Below are the code and all the weights of a small trained network. Each question names an input and a target symbol and asks about switching units off, where a switched-off unit gives its printed mean instead of its output.

import numpy as np


def w(rows, s, z=0):
    codes = np.array(rows[::2]) - 128.0
    scale = np.full(codes.shape[1], s)
    scale[-1] = z or s
    return codes * scale


def f(y):
    return np.maximum(y, 0)


def softmax(a):
    e = np.exp(a - a.max(-1, keepdims=True))
    return e / e.sum(-1, keepdims=True)


def log_softmax(a):
    a = a - a.max(-1, keepdims=True)
    return a - np.log(np.exp(a).sum(-1, keepdims=True))


def net(x, mask):
    ids = ['αβδεημξπφψω'.index(c) for c in x.split()]
    T = len(ids)
    res = E[ids] + P[:T]
    u = 0
    for l in range(2):
        r = res
        for j in range(2):
            rows = slice(4 * j, 4 * j + 4)
            q, k, v = (r @ M[l][rows].T for M in (Q, K, V))
            z = softmax(np.where(np.tri(T) > 0, q @ k.T / 4**0.5, -1e9)) @ v
            o = O[l][rows]
            res = res + np.where(mask[u + j], z, o[:, -1]) @ o[:, :-1]
        u += 2
        y = f(res @ A[l][:, :-1].T + A[l][:, -1])
        res = res + np.where(mask[u : u + 8], y, B[l][:, -1]) @ B[l][:, :-1]
        u += 8
    return log_softmax(res[-1] @ U[:, :-1].T + U[:, -1])


Q, K, V, O, A, B = {}, {}, {}, {}, {}, {}
E = w([
[71,197,87],'α',
[64,148,141],'β',
[53,222,59],'δ',
[40,195,221],'ε',
[57,159,170],'η',
[91,45,56],'μ',
[87,130,73],'ξ',
[89,157,48],'π',
[52,213,170],'φ',
[64,190,129],'ψ',
[93,169,2],'ω',
],0.0071)
P = w([
[126,74,250],'0',
[181,228,25],'1',
[19,77,30],'2',
[161,231,45],'3',
[23,72,76],'4',
[149,236,62],'5',
[17,72,97],'6',
[144,236,59],'7',
[12,75,119],'8',
[136,240,74],'9',
[9,74,131],'10',
[131,241,82],'11',
[10,77,145],'12',
[127,243,89],'13',
],0.015)
Q[0] = w([
[1,248,114],'0.h1',
[61,100,88],'0.h1',
[133,180,143],'0.h1',
[57,151,71],'0.h1',
[90,61,177],'0.h2',
[34,136,175],'0.h2',
[75,75,64],'0.h2',
[227,187,102],'0.h2',
],0.0083)
K[0] = w([
[248,83,193],'0.h1',
[116,36,142],'0.h1',
[220,134,149],'0.h1',
[147,159,175],'0.h1',
[120,147,145],'0.h2',
[184,155,239],'0.h2',
[133,22,179],'0.h2',
[101,216,29],'0.h2',
],0.012)
V[0] = w([
[130,113,85],'0.h1',
[135,250,127],'0.h1',
[74,114,159],'0.h1',
[99,110,104],'0.h1',
[147,100,141],'0.h2',
[98,145,162],'0.h2',
[81,166,142],'0.h2',
[68,106,139],'0.h2',
],0.019)
O[0] = w([
[43,250,192,50],'0.h1',
[49,111,33,8],'0.h1',
[174,79,145,247],'0.h1',
[117,70,188,116],'0.h1',
[111,123,135,112],'0.h2',
[100,64,122,159],'0.h2',
[72,131,77,170],'0.h2',
[137,151,204,163],'0.h2',
],0.011,0.012)
A[0] = w([
[102,250,2,131],'0.n1',
[64,85,225,83],'0.n2',
[164,41,32,142],'0.n3',
[189,251,153,255],'0.n4',
[81,107,208,122],'0.n5',
[208,230,173,169],'0.n6',
[78,93,140,121],'0.n7',
[69,43,107,94],'0.n8',
],0.0083,0.0075)
B[0] = w([
[133,169,192,185],'0.n1',
[254,145,74,206],'0.n2',
[79,120,112,252],'0.n3',
[37,117,157,229],'0.n4',
[128,71,117,189],'0.n5',
[95,80,114,216],'0.n6',
[190,99,95,156],'0.n7',
[40,161,216,181],'0.n8',
],0.0092,0.012)
Q[1] = w([
[169,141,150],'1.h1',
[190,89,104],'1.h1',
[111,188,128],'1.h1',
[159,136,114],'1.h1',
[136,41,98],'1.h2',
[158,56,188],'1.h2',
[120,2,90],'1.h2',
[224,95,63],'1.h2',
],0.016)
K[1] = w([
[72,192,50],'1.h1',
[70,147,9],'1.h1',
[177,11,174],'1.h1',
[98,161,185],'1.h1',
[250,53,68],'1.h2',
[233,77,110],'1.h2',
[246,114,83],'1.h2',
[197,194,175],'1.h2',
],0.011)
V[1] = w([
[70,93,118],'1.h1',
[106,165,117],'1.h1',
[90,145,117],'1.h1',
[44,207,129],'1.h1',
[116,221,246],'1.h2',
[53,131,113],'1.h2',
[151,139,152],'1.h2',
[232,110,109],'1.h2',
],0.012)
O[1] = w([
[160,96,2,120],'1.h1',
[127,124,119,84],'1.h1',
[117,99,80,90],'1.h1',
[95,153,113,16],'1.h1',
[99,130,147,77],'1.h2',
[196,109,148,32],'1.h2',
[93,154,179,156],'1.h2',
[78,42,120,251],'1.h2',
],0.0095,0.032)
A[1] = w([
[114,127,128,182],'1.n1',
[153,250,105,162],'1.n2',
[123,134,174,49],'1.n3',
[87,117,160,118],'1.n4',
[140,64,146,48],'1.n5',
[184,61,156,255],'1.n6',
[219,102,167,78],'1.n7',
[152,112,40,134],'1.n8',
],0.017,0.0059)
B[1] = w([
[129,228,59,154],'1.n1',
[221,112,252,140],'1.n2',
[111,86,185,162],'1.n3',
[131,149,78,217],'1.n4',
[161,102,143,254],'1.n5',
[137,186,83,252],'1.n6',
[54,137,84,178],'1.n7',
[189,94,165,160],'1.n8',
],0.012,0.038)
U = w([
[186,167,140,209],'α',
[47,155,40,108],'β',
[209,100,165,99],'δ',
[196,1,162,56],'ε',
[107,42,123,121],'η',
[40,21,220,77],'μ',
[52,202,132,227],'ξ',
[126,128,184,255],'π',
[243,130,84,80],'φ',
[150,246,69,151],'ψ',
[162,48,205,76],'ω',
],0.0091,0.0072)

Each question gives the input, a string of symbols that net reads in full, and the target symbol t.
The units are the heads (4 rows each of Q, K, V and O) and the neurons (one row each of A and B). Each row of codes is followed by its name. A weight is (code - 128) times the scale printed after its matrix; where a second scale follows, it is the last column's (O, A, B and U).
mask holds one flag per unit, layer by layer, with each layer's heads first. A switched-off unit (its flag False) gives its mean, the last column of its rows in O or B, instead of its output. The means were averaged over made-up inputs and are rounded, as every weight is.
A unit's drop is (log p(t) with every unit on - log p(t) with that unit switched off) / (log p(t) with every unit on - log p(t) with every unit switched off).
The circuit of an input: a set's keep is (log p(t) with only the set's units on - log p(t) with every unit switched off) / (log p(t) with every unit on - log p(t) with every unit switched off). Starting from the 12 units with the biggest drops (on a tie, the unit counted first), units are removed one at a time, each time the one whose removal leaves the highest keep (on an exact tie, the one counted first), for as long as the keep stays at least 0.8.
units of the circuit, in order: the units of the circuit, biggest drop first
unit that matters most: the unit with the biggest drop
k most important neurons: the k neurons with the biggest drops, biggest first
k most important neurons of layer l: the k neurons of layer l with the biggest drops, biggest first
which heads matter: for each layer, one digit per head in row order, 1 if its drop is at least 0.15 and else 0, layers parted by /
input ε μ μ ψ φ ω π π π μ μ, target φ: units of the circuit, in order	1.n6, 1.h2
input μ ψ β π ε, target β: unit that matters most	0.n2
input μ δ μ μ φ π β β μ μ ψ μ α, target β: units of the circuit, in order	1.h1, 1.n8
input δ ξ φ ω η ψ μ μ π φ μ μ, target δ: which heads matter	11 / 01
input ψ ε ξ μ μ η ε ξ η η ξ μ φ μ, target ψ: units of the circuit, in order	0.h1, 1.h2, 1.n5
input μ μ ξ μ μ η, target μ: which heads matter	10 / 10
input ψ ξ μ ω μ μ ψ μ μ ψ ψ μ δ, target β: 3 most important neurons	0.n8, 1.n3, 0.n6
input μ ε ξ α μ β δ μ π μ ε μ φ, target β: 2 most important neurons of layer 1	1.n6, 1.n8
input μ ε η ε δ ψ ξ π α, target β: units of the circuit, in order	1.h1, 0.n2
input μ μ ε π ξ μ δ η π μ, target μ: 2 most important neurons of layer 0	0.n4, 0.n2
input μ ω δ ξ, target μ: 3 most important neurons	0.n2, 0.n4, 0.n6
input φ ψ μ μ ω φ μ φ, target φ: units of the circuit, in order	0.h1, 1.h2
input ψ η μ μ ψ ψ β, target β: which heads matter	01 / 00
input α μ μ π, target α: 4 most important neurons of layer 0	0.n1, 0.n8, 0.n4, 0.n2
input φ μ δ δ ω ε, target φ: units of the circuit, in order	0.h1, 1.h2
input ε ε φ μ α ω η β, target ε: units of the circuit, in order	0.h1, 1.n8, 1.h1, 1.n4
input ψ ε ε ξ ψ ξ, target ψ: units of the circuit, in order	0.h1, 0.n1, 1.h2, 1.n5
input ξ ε μ δ ε δ ε α η μ, target ξ: 2 most important neurons	0.n2, 1.n7
input δ η ε ε μ ψ α β μ ξ ε α ω, target β: 2 most important neurons of layer 1	1.n5, 1.n3
input μ μ η β μ φ ψ μ μ μ ε δ η π, target μ: unit that matters most	0.n4
input η ε ω ξ ε α ε μ φ, target β: which heads matter	01 / 01
input π ξ ε π, target π: which heads matter	11 / 11
input μ μ ψ φ ε μ ξ ε μ μ π, target β: 4 most important neurons	0.n2, 1.n8, 0.n3, 1.n6
input μ ε π μ ξ φ β α, target μ: which heads matter	10 / 10
input ω μ φ α μ ξ δ μ η, target β: 2 most important neurons of layer 0	0.n8, 0.n3
input ξ μ ψ μ μ ω ξ π ε ε, target ξ: which heads matter	11 / 11
input β ξ ξ ψ ξ μ π μ, target β: 4 most important neurons	0.n4, 0.n2, 0.n8, 0.n7
input ω μ ε μ φ β π ξ ω α ε μ μ μ, target ω: which heads matter	10 / 01
input ξ ξ ξ μ, target ξ: 4 most important neurons	1.n7, 0.n4, 0.n2, 0.n8
